Here is a tiny trained network, its code and every weight. The questions are about switching its units off for an input and a class, where a switched-off unit gives its printed mean instead of its output.

import numpy as np


def w(rows, s, z=0):
    codes = np.array(rows[::2]) - 128.0
    scale = np.full(codes.shape[1], s)
    scale[-1] = z or s
    return codes * scale


def f(y):
    return y / 2 * (1 + np.tanh(0.7978845608 * (y + 0.044715 * y**3)))


def log_softmax(a):
    a = a - a.max(-1, keepdims=True)
    return a - np.log(np.exp(a).sum(-1, keepdims=True))


def net(x, mask):
    res = np.array(x, float).reshape(1, 6) / 4 @ E
    y = f(res @ A[0][:, :-1].T + A[0][:, -1])
    res = res + np.where(mask, y, B[0][:, -1]) @ B[0][:, :-1]
    return log_softmax(res[-1] @ U[:, :-1].T + U[:, -1])


A, B = {}, {}
E = w([
[128,124,120,127],'x0',
[128,138,148,131],'x1',
[104,38,210,62],'x2',
[122,221,110,9],'x3',
[128,127,124,128],'x4',
[235,130,157,96],'x5',
],0.016)
A[0] = w([
[36,154,91,82,144],'n0',
[180,148,118,61,106],'n1',
[186,130,126,97,132],'n2',
[250,77,114,153,129],'n3',
[97,135,94,181,126],'n4',
[217,135,144,81,101],'n5',
[145,213,105,195,253],'n6',
[219,127,153,197,185],'n7',
[188,166,138,80,93],'n8',
[131,91,162,55,162],'n9',
[152,59,189,135,148],'n10',
[124,178,83,226,119],'n11',
[189,142,145,136,168],'n12',
[151,195,112,165,199],'n13',
[73,111,147,196,178],'n14',
[166,121,130,133,96],'n15',
[37,171,151,88,140],'n16',
[26,99,96,152,190],'n17',
[122,202,174,163,179],'n18',
[148,176,76,83,191],'n19',
],0.014,0.0081)
B[0] = w([
[165,175,211,89,218],'n0',
[5,116,82,179,198],'n1',
[98,72,133,207,173],'n2',
[197,113,118,79,200],'n3',
[125,145,98,128,191],'n4',
[111,111,130,166,199],'n5',
[183,191,64,164,248],'n6',
[170,100,51,94,206],'n7',
[107,118,126,170,191],'n8',
[51,94,204,126,226],'n9',
[153,66,185,129,221],'n10',
[141,151,87,110,231],'n11',
[157,93,82,145,170],'n12',
[158,154,73,132,207],'n13',
[41,118,98,208,222],'n14',
[202,158,111,138,137],'n15',
[114,171,160,84,213],'n16',
[52,184,151,156,240],'n17',
[114,145,98,119,170],'n18',
[109,215,112,167,216],'n19',
],0.011,0.017)
U = w([
[103,137,45,174,180],'0',
[103,88,179,216,203],'1',
[183,220,133,105,33],'2',
[116,143,164,9,158],'3',
[227,113,74,109,133],'4',
[183,30,157,97,3],'5',
],0.012,0.0035)

Each question gives the input, the list of numbers given to net, and the class t.
The units are the neurons (one row each of A and B). Each row of codes is followed by its name. A weight is (code - 128) times the scale printed after its matrix; where a second scale follows, it is the last column's (A, B and U).
mask holds one flag per neuron, in row order. A switched-off neuron (its flag False) gives its mean, the last column of its row in B, instead of its output. The means were averaged over made-up inputs and are rounded, as every weight is.
A unit's drop is (log p(t) with every unit on - log p(t) with that unit switched off) / (log p(t) with every unit on - log p(t) with every unit switched off).
The circuit of an input: a set's keep is (log p(t) with only the set's units on - log p(t) with every unit switched off) / (log p(t) with every unit on - log p(t) with every unit switched off). Starting from the 12 units with the biggest drops (on a tie, the unit counted first), units are removed one at a time, each time the one whose removal leaves the highest keep (on an exact tie, the one counted first), for as long as the keep stays at least 0.8.
circuit, biggest first: the units of the circuit, biggest drop first
most important unit: the unit with the biggest drop
top k neurons: the k neurons with the biggest drops, biggest first
drop when u is switched off: that unit's drop, to one decimal
input [8,-4,-8,2,-8,-1], class 2: circuit, biggest first : [n14; n1]
input [-1,-5,6,1,8,5], class 1: top 4 neurons : [n1; n9; n2; n5]
input [-1,0,-8,1,7,-6], class 2: circuit, biggest first : [n0; n1]
input [-6,-8,-6,-1,3,8], class 4: circuit, biggest first : [n3]
input [-4,-8,1,2,1,2], class 1: circuit, biggest first : [n6; n7]
input [-2,-8,0,-4,-8,4], class 4: top 2 neurons : [n9; n7]
input [-1,1,0,-7,5,1], class 4: top 4 neurons : [n7; n3; n9; n1]
input [-5,0,4,-8,-1,1], class 5: top 2 neurons : [n3; n7]
input [-3,7,0,-6,-7,7], class 4: top 2 neurons : [n7; n9]
input [-2,-6,-4,4,-5,0], class 2: top 2 neurons : [n14; n0]
input [-1,2,0,7,7,2], class 0: top 3 neurons : [n1; n10; n19]
input [8,5,0,8,-1,6], class 0: drop when n1 is switched off : 0.2
input [-7,3,3,6,8,-6], class 3: drop when n9 is switched off : 0.0
input [-1,-4,3,-1,-7,-7], class 1: drop when n14 is switched off : 0.1
input [-4,-5,2,-1,-6,0], class 1: drop when n0 is switched off : 0.2
input [-3,4,7,0,-3,7], class 5: most important unit : n3
